Each row has a name. Each question is about the rows just above it. Places in a row count from 1.

Zeda: [113, 113,  78, 108,  79, 108,  82,  77, 134,  86]
buvu: [ 73,  97,  66, 101,  88, 116,  51, 140, 107,  54]
Vaga: [ 56,  91,  96,  93, 125, 178,  55, 176,  14,  43]
Print row Zeda. -> [113, 113,  78, 108,  79, 108,  82,  77, 134,  86]
Print row Vaga. -> [ 56,  91,  96,  93, 125, 178,  55, 176,  14,  43]
Every place of [108] in Zeda: -> 4 6

zatoz: [100, 101, 117, 100, 100, 117,  70, 100, 117, 117]
gar: [ 98,  99,  29, 103, 120, 121, 129, 123, 139,  80]
Vif: [102, 106,  26, 102, 103, 106, 102, 106,  96, 106]
kulu: [ 96,  97,  59, 118, 116, 125, 125, 119, 143,  79]
Zeda: [108, 108,  63,  48, 107,  56,  83,  78,  53, 129]
vod: [103, 103, 165,  92,  87, 118,  74,  82,  60, 117]
nuti: [104, 103,  36,  73,  97,  86, 113, 101, 105, 102]
Vaga: [ 94,  93, 116, 140, 121, 135, 121,  94, 152,  70]
zeme: [ 93,  92, 122, 146, 118, 141, 116, 118, 146,  74]
Places of [93] in row zeme: -> 1
Places of [117] in row zatoz: -> 3 6 9 10
At which places does Vif hold [106]? -> 2 6 8 10

Vif: [ 80, 126, 121, 142, 109, 108,  71, 104]
Zeda: [ 80, 126, 121, 142,  31, 108,  71, 104]
nimog: [ 75, 104,  99, 117, 110,  87,  93, 107]
gar: [ 44, 125,  33, 103,  31,  33,  99,  86]
Print row Zeda. -> [ 80, 126, 121, 142,  31, 108,  71, 104]
Print row nimog. -> [ 75, 104,  99, 117, 110,  87,  93, 107]
At which places does gar hold [103]? -> 4

zeme: [ 87, 110,  87, 133, 131,  87,  83,  64, 109,  87,  61,  91, 125,  59,  89,
  99,  60, 133, 128,  67,  65]
gar: [ 68, 126, 131, 123, 131, 130,  68,  70, 130,  61,  70,  84, 130,  75,  73,
  68, 130, 146, 121,  72,  77]
zatoz: [132,  62, 144, 107, 103,  30, 148, 102,  68, 131, 106, 130, 103, 104, 140,
  37, 112,  59, 110, 111, 103]
kulu: [ 88, 107,  88, 136, 134,  67,  84,  62, 110,  66,  66,  92, 132,  66,  88,
  86,  69, 127, 135,  72,  66]
Fanev: [116,  93, 119,  60,  62, 120, 114, 139,  87, 135, 130, 112,  63, 141, 117,
  95, 134,  70,  71, 133, 136]
Places of [130] in row gar: -> 6 9 13 17
Print row zatoz. -> [132,  62, 144, 107, 103,  30, 148, 102,  68, 131, 106, 130, 103, 104, 140,
  37, 112,  59, 110, 111, 103]
At which places does zeme hold [87]? -> 1 3 6 10
Every place of [66] in kulu: -> 10 11 14 21

nimog: [108, 102, 100, 108, 107, 117,  94,  92,  97,  98, 100,  93,  98, 108,  89,
 117,  92, 112,  93, 100, 104, 111,  89,  94, 104,  93, 108,  89, 108, 109,
  93,  89, 111,  91, 114, 111,  96, 100,  91, 100,  98,  98,  97, 115,  97,
  89, 108, 109, 100, 100,  92,  89,  99, 102,  99, 118]
gar: [123,  91, 121, 105, 124, 116,  81, 116, 126, 119,  97,  97, 102,  72, 107,
 110,  96, 121, 103,  94,  95, 118, 120, 105,  93,  96, 124, 114,  61,  91,
  90, 121, 118, 116, 109,  70,  73, 131,  82,  92,  95, 101,  97,  98, 101,
 109,  97, 109,  78,  98, 126,  90,  96,  91, 140, 117]
Vaga: [ 94,  90, 102,  78, 120, 116,  97, 113, 102, 103,  97, 104, 100, 112, 103,
 108,  89, 111,  96,  95, 112, 108, 100,  94,  92,  95,  88, 112,  96, 106,
 112,  95, 108,  88,  89, 100, 120, 101, 103,  94, 106,  69,  84, 105, 106,
 118,  90, 109,  78,  99,  84, 174, 111,  90, 103,  92]
Places of [89] in row nimog: -> 15 23 28 32 46 52
Print row gar. -> [123,  91, 121, 105, 124, 116,  81, 116, 126, 119,  97,  97, 102,  72, 107,
 110,  96, 121, 103,  94,  95, 118, 120, 105,  93,  96, 124, 114,  61,  91,
  90, 121, 118, 116, 109,  70,  73, 131,  82,  92,  95, 101,  97,  98, 101,
 109,  97, 109,  78,  98, 126,  90,  96,  91, 140, 117]
At which places does nimog hold [117]? -> 6 16

Zeda: [ 66,  70, 109, 109, 168, 109, 109,  66,  66]
nuti: [ 95,  77,  77,  69, 109,  73,  95, 103,  73]
kulu: [119,  55, 124,  47,  75,  84,  66, 149,  82]
zeme: [ 48, 107,  78, 130,  48, 160, 160,  48,  75]
At which places does nuti hold [77]? -> 2 3
At which places does Zeda hold [66]? -> 1 8 9
Print row zeme. -> [ 48, 107,  78, 130,  48, 160, 160,  48,  75]
At which places does nuti hold [69]? -> 4
At which places does Zeda hold [109]? -> 3 4 6 7
Every place of [48] in zeme: -> 1 5 8

zeme: [122,  71,  71,  71,  71]
Vif: [138,  94,  75, 171, 153]
buvu: [139,  67,  90, 156, 156]
Zeda: [137,  79,  48, 161, 139]
zatoz: [127,  94,  83, 162, 148]
kulu: [140,  74,  79,  74, 140]
Places of [140] in row kulu: -> 1 5
Every place of [74] in kulu: -> 2 4
Every place of [156] in buvu: -> 4 5
Places of [71] in row zeme: -> 2 3 4 5

nuti: [ 74, 129, 148, 138, 124, 121,  70]
buvu: [ 78, 128,  72, 104, 113, 170, 102]
Vif: [119,  90,  85, 120,  25, 118, 105]
nimog: [ 77, 127,  72, 103, 111, 169, 102]
vod: [121, 100, 114, 123,  25,  88,  99]
zatoz: [ 84,  81, 150, 129, 137, 124,  63]
kulu: [ 78, 120, 150, 103, 153, 110,  74]
Zeda: [ 81, 135,  63,  89, 105, 163, 113]
Vaga: [104,  95, 104, 145,  39, 129,  88]
gar: [131,  73,  73,  73, 103,  73,  93]
Fanev: [114, 117,  85, 117,  85, 114, 111]
Print row Zeda. -> [ 81, 135,  63,  89, 105, 163, 113]
Every place of [73] in gar: -> 2 3 4 6
Places of [131] in row gar: -> 1
Every place of [114] in Fanev: -> 1 6

vod: [103,  82,  93, 103]
zeme: [108,  54,  85, 108]
Fanev: [93, 88, 88, 88]
Vaga: [ 85, 181, 128,  89]
Every place of [88] in Fanev: -> 2 3 4
Print row Fanev. -> [93, 88, 88, 88]
Places of [93] in row vod: -> 3
Print row Vaga. -> [ 85, 181, 128,  89]
Print row zeme. -> [108,  54,  85, 108]

Vif: [126,  23,  23,  78,  86,  76, 116, 115, 124,  78, 133,  87,  80,  23,  74,
 114, 137,  65,  23, 120,  86, 115, 124, 125, 115, 140, 117, 159,  78, 115,
  74,  83, 112, 127]
Zeda: [126,  79,  23,  78,  86,  76, 116, 115, 124,  78, 133,  87,  80, 123,  74,
 114, 137,  65, 121, 120,  86, 115,  99,  98,  99, 102,  99,  99, 123,  89,
  23, 125,  91,  64]
nimog: [100, 100, 102, 100, 101, 100,  99,  99,  99,  99,  99, 101, 100, 100, 100,
  99,  99, 101,  99, 101, 101,  99, 101, 100, 101,  99, 100,  97, 101,  98,
 102, 100,  99, 101]
buvu: [ 74,  79,  23,  78,  86,  76, 116, 115, 124,  78, 133,  87,  80, 123,  74,
 114, 137,  65, 121, 120,  74, 115,  99,  98,  99, 120,  99,  99, 101, 100,
  98, 120, 120,  98]
Print row Zeda. -> [126,  79,  23,  78,  86,  76, 116, 115, 124,  78, 133,  87,  80, 123,  74,
 114, 137,  65, 121, 120,  86, 115,  99,  98,  99, 102,  99,  99, 123,  89,
  23, 125,  91,  64]
Places of [23] in row Vif: -> 2 3 14 19
Every place of [74] in buvu: -> 1 15 21
Every place of [120] in buvu: -> 20 26 32 33
Print row buvu. -> [ 74,  79,  23,  78,  86,  76, 116, 115, 124,  78, 133,  87,  80, 123,  74,
 114, 137,  65, 121, 120,  74, 115,  99,  98,  99, 120,  99,  99, 101, 100,
  98, 120, 120,  98]

nimog: [ 99, 101,  99, 110, 139,  69,  47,  64, 111, 155, 136, 101, 111,  67,  97,
 111, 100,  74, 127, 113,  92, 115,  93, 122,  81]
Zeda: [ 95, 103, 119, 119, 146,  70,  81,  54, 110, 150, 159, 121,  88,  82, 121,
 101, 117,  81,  91, 100,  51, 132,  67, 117,  70]
Vif: [102, 134,  93, 120,  81, 115,  61,  93,  94, 104, 115, 110, 116, 102,  93,
 120, 102,  93, 124, 102, 118,  73, 102, 106, 102]
Fanev: [ 92, 106, 106, 108, 172, 125,  85, 145, 109,  88, 106,  94, 109,  90,  82,
 100,  87, 117,  71, 118,  85, 156, 115,  89, 112]
nuti: [ 92, 106, 106, 108,  63, 125,  85, 145, 106,  88, 106,  94, 109,  90,  82,
 100,  87, 117,  71, 118,  85, 107, 115,  89, 112]
zeme: [119, 112,  94,  92, 126,  91, 108,  85, 119,  82,  96, 122,  83, 112,  79,
  82,  88, 114,  66,  99,  91, 149,  95,  83, 112]
zatoz: [126, 104,  86, 119,  84, 152,  95, 110,  71,  55,  90,  83, 105, 101,  91,
  80,  91, 111, 102, 101, 150,  82, 121,  68, 121]
buvu: [ 99, 126,  99, 110, 139,  69,  47,  64, 111, 155, 136, 101, 111,  67,  97,
 111, 100,  74, 127, 136,  92, 115,  93, 122,  81]
kulu: [127,  79,  92, 112,  74, 151, 157,  20,  89,  20,  42,  77,  64,  20,  20,
  90,  79, 115, 106,  77, 158,  63, 134,  91, 137]
vod: [ 93,  72, 120,  45,  67,  28,  68,  70, 109, 176, 156, 144, 110,  67, 141,
  86, 169,  91,  89, 132,  37, 156,  85, 102,  76]
gar: [ 84,  80,  90,  86,  58,  87, 125, 125,  87,  61,  57,  62, 100, 104, 100,
 108,  95,  90, 117, 103, 107, 102, 137, 107, 110]
Vaga: [ 56,  95,  94,  89, 100,  57,  21, 105,  99, 188, 158,  85, 134,  65, 112,
 131, 116,  66, 113, 150,  58, 129,  87, 136,  86]
At which places does Vif hold [102]? -> 1 14 17 20 23 25
Every place of [20] in kulu: -> 8 10 14 15
Print row Fanev. -> [ 92, 106, 106, 108, 172, 125,  85, 145, 109,  88, 106,  94, 109,  90,  82,
 100,  87, 117,  71, 118,  85, 156, 115,  89, 112]
Print row gar. -> [ 84,  80,  90,  86,  58,  87, 125, 125,  87,  61,  57,  62, 100, 104, 100,
 108,  95,  90, 117, 103, 107, 102, 137, 107, 110]

